Below is a small trained network, with its code and all its weights. Each question gives an input and a class and asks what happens when units are switched off, that is, made to give their printed mean instead of their output.

import numpy as np


def w(rows, s, z=0):
    codes = np.array(rows[::2]) - 128.0
    scale = np.full(codes.shape[1], s)
    scale[-1] = z or s
    return codes * scale


def norm(h):
    return h / np.sqrt((h * h).mean(-1, keepdims=True) + 1e-5)


def f(y):
    return y / 2 * (1 + np.tanh(0.7978845608 * (y + 0.044715 * y**3)))


def log_softmax(a):
    a = a - a.max(-1, keepdims=True)
    return a - np.log(np.exp(a).sum(-1, keepdims=True))


def net(x, mask):
    res = np.array(x, float).reshape(1, 7) / 4 @ E
    u = 0
    for l in range(2):
        y = f(norm(res) @ A[l][:, :-1].T + A[l][:, -1])
        res = res + np.where(mask[u : u + 10], y, B[l][:, -1]) @ B[l][:, :-1]
        u += 10
    return log_softmax(norm(res)[-1] @ U[:, :-1].T + U[:, -1])


A, B = {}, {}
E = w([
[138,180,172,133,131,137,57,170,112,165,169],'x0',
[105,176,181,49,82,42,180,72,133,176,153],'x1',
[194,196,111,124,125,113,59,6,93,77,83],'x2',
[47,171,74,2,104,198,79,145,178,76,121],'x3',
[122,185,102,145,206,112,141,130,161,126,175],'x4',
[92,70,122,87,222,157,101,84,96,222,92],'x5',
[178,94,72,49,158,9,96,217,107,97,96],'x6',
],0.009)
A[0] = w([
[76,159,63,81,98,156,122,137,125,118,98,137],'L0N0',
[169,110,87,89,147,80,144,157,131,125,102,104],'L0N1',
[134,41,182,92,15,178,125,149,28,127,64,2],'L0N2',
[138,180,177,125,125,149,50,175,57,164,196,121],'L0N3',
[165,101,133,183,135,91,144,112,103,162,98,113],'L0N4',
[59,82,112,105,205,129,67,87,89,229,91,4],'L0N5',
[112,57,62,114,123,119,243,71,128,73,79,4],'L0N6',
[154,168,218,115,111,148,18,194,82,180,162,27],'L0N7',
[120,92,97,143,125,134,185,77,176,100,95,43],'L0N8',
[103,191,65,153,254,101,173,118,165,111,212,34],'L0N9',
],0.0089,0.0074)
B[0] = w([
[126,38,199,207,169,43,66,94,128,114,209,252],'L0N0',
[19,231,200,192,146,173,138,133,72,129,85,224],'L0N1',
[179,193,194,141,146,112,47,166,245,199,70,200],'L0N2',
[96,80,38,142,139,96,237,61,190,81,62,247],'L0N3',
[43,90,150,91,151,116,26,104,175,67,210,253],'L0N4',
[231,110,199,70,184,181,230,129,139,21,130,251],'L0N5',
[111,135,12,175,211,74,177,96,255,104,93,195],'L0N6',
[96,119,14,177,160,58,174,99,239,96,76,194],'L0N7',
[63,150,81,156,147,89,170,113,140,104,76,144],'L0N8',
[188,120,203,126,63,134,42,145,228,206,11,206],'L0N9',
],0.0098,0.0032)
A[1] = w([
[43,116,93,2,111,186,61,132,168,73,153,36],'L1N0',
[201,101,27,219,176,254,60,177,86,105,134,49],'L1N1',
[131,188,150,47,94,63,198,46,114,209,191,2],'L1N2',
[183,181,124,156,23,117,165,190,168,30,172,15],'L1N3',
[211,166,137,117,98,125,74,113,177,165,73,75],'L1N4',
[161,143,72,111,150,124,73,8,24,96,97,74],'L1N5',
[69,140,151,212,76,222,172,69,99,173,138,24],'L1N6',
[162,106,75,77,163,1,104,245,23,114,72,60],'L1N7',
[158,54,186,228,154,41,146,117,65,151,162,7],'L1N8',
[55,38,136,106,134,148,214,236,139,205,161,61],'L1N9',
],0.0089,0.0063)
B[1] = w([
[161,62,150,239,175,66,75,64,120,116,176,160],'L1N0',
[61,94,153,33,63,9,188,160,88,162,85,232],'L1N1',
[71,46,106,75,97,85,136,229,104,111,71,183],'L1N2',
[221,61,142,79,244,189,176,95,89,152,93,201],'L1N3',
[143,135,135,144,96,166,125,185,154,186,128,179],'L1N4',
[191,170,64,177,80,168,141,216,130,169,198,219],'L1N5',
[52,216,130,101,191,176,91,115,134,106,112,190],'L1N6',
[35,190,172,145,127,240,155,49,159,144,127,228],'L1N7',
[130,74,121,147,158,112,25,82,154,85,179,189],'L1N8',
[223,213,47,144,59,129,94,122,88,135,143,253],'L1N9',
],0.012,0.0047)
U = w([
[124,76,167,186,160,83,22,76,131,81,226,128],'0',
[112,158,32,168,160,106,179,87,210,104,67,95],'1',
[20,253,199,122,155,244,124,109,95,126,125,114],'2',
[251,89,188,64,208,206,188,123,65,111,123,251],'3',
[232,215,40,146,36,162,104,186,84,175,186,23],'4',
[168,149,222,135,98,137,67,165,226,189,54,71],'5',
[54,92,141,62,61,66,157,178,65,124,97,217],'6',
],0.016,0.002)

Each question gives the input, the list of numbers given to net, and the class t.
The units are the neurons (one row each of A and B). Each row of codes is followed by its name. A weight is (code - 128) times the scale printed after its matrix; where a second scale follows, it is the last column's (A, B and U).
mask holds one flag per neuron, layer by layer. A switched-off neuron (its flag False) gives its mean, the last column of its row in B, instead of its output. The means were averaged over made-up inputs and are rounded, as every weight is.
A unit's drop is (log p(t) with every unit on - log p(t) with that unit switched off) / (log p(t) with every unit on - log p(t) with every unit switched off).
The circuit of an input: a set's keep is (log p(t) with only the set's units on - log p(t) with every unit switched off) / (log p(t) with every unit on - log p(t) with every unit switched off). Starting from the 12 units with the biggest drops (on a tie, the unit counted first), units are removed one at a time, each time the one whose removal leaves the highest keep (on an exact tie, the one counted first), for as long as the keep stays at least 0.8.
units of the circuit, in order: the units of the circuit, biggest drop first
unit that matters most: the unit with the biggest drop
top k neurons: the k neurons with the biggest drops, biggest first
top k neurons in layer l: the k neurons of layer l with the biggest drops, biggest first
input [2,5,-1,4,4,-3,-1], class 6: top neuron => L1N2
input [4,4,5,-2,8,-4,-7], class 5: top 2 neurons in layer 0 => L0N9; L0N1
input [7,6,-2,-5,-6,-6,-4], class 1: top 4 neurons in layer 0 => L0N3; L0N7; L0N5; L0N0
input [3,3,-5,-7,3,-6,7], class 0: top 2 neurons in layer 1 => L1N8; L1N6
input [7,-8,7,-6,-6,-4,1], class 6: top 3 neurons => L1N1; L0N0; L1N9
input [8,-6,2,4,7,5,6], class 1: top 2 neurons => L0N3; L0N7
input [-8,3,-6,0,-5,1,-8], class 1: top 2 neurons => L0N6; L0N1
input [-3,1,2,-6,8,8,-1], class 3: top 3 neurons in layer 0 => L0N5; L0N0; L0N2
input [-2,6,8,-8,-6,1,-7], class 0: top 4 neurons in layer 1 => L1N8; L1N9; L1N7; L1N2
input [-3,-3,6,-6,0,6,1], class 0: top 2 neurons => L0N4; L1N8
input [-1,4,4,4,-7,5,6], class 5: top 2 neurons in layer 0 => L0N2; L0N8
input [-6,-7,1,-6,-5,0,8], class 2: top 2 neurons => L1N7; L0N0
input [-5,-6,1,-6,8,4,-2], class 5: top 2 neurons in layer 0 => L0N9; L0N0
input [5,4,-7,0,7,1,-6], class 4: unit that matters most => L1N9
input [-1,6,-4,1,6,-5,-4], class 5: top 2 neurons => L0N9; L0N5
input [-7,-1,8,-7,-4,1,4], class 4: top 2 neurons in layer 1 => L1N5; L1N0
input [6,-4,1,-1,8,6,-3], class 5: top 3 neurons => L0N9; L1N4; L1N3
input [-5,1,-3,-4,-1,2,6], class 2: top 2 neurons => L1N7; L0N0
input [1,-4,5,7,-6,-8,-7], class 3: top 2 neurons in layer 0 => L0N4; L0N1
input [-6,-7,6,-4,2,0,-6], class 6: units of the circuit, in order => L1N1; L0N3
input [-2,-7,-5,-4,6,6,-2], class 6: units of the circuit, in order => L1N1
input [0,0,-8,6,-2,-6,3], class 4: top 3 neurons => L1N9; L0N4; L0N5
input [4,1,6,0,4,-7,7], class 2: top 2 neurons in layer 0 => L0N5; L0N1
input [8,5,-4,2,6,-2,0], class 1: top 2 neurons => L0N3; L0N7
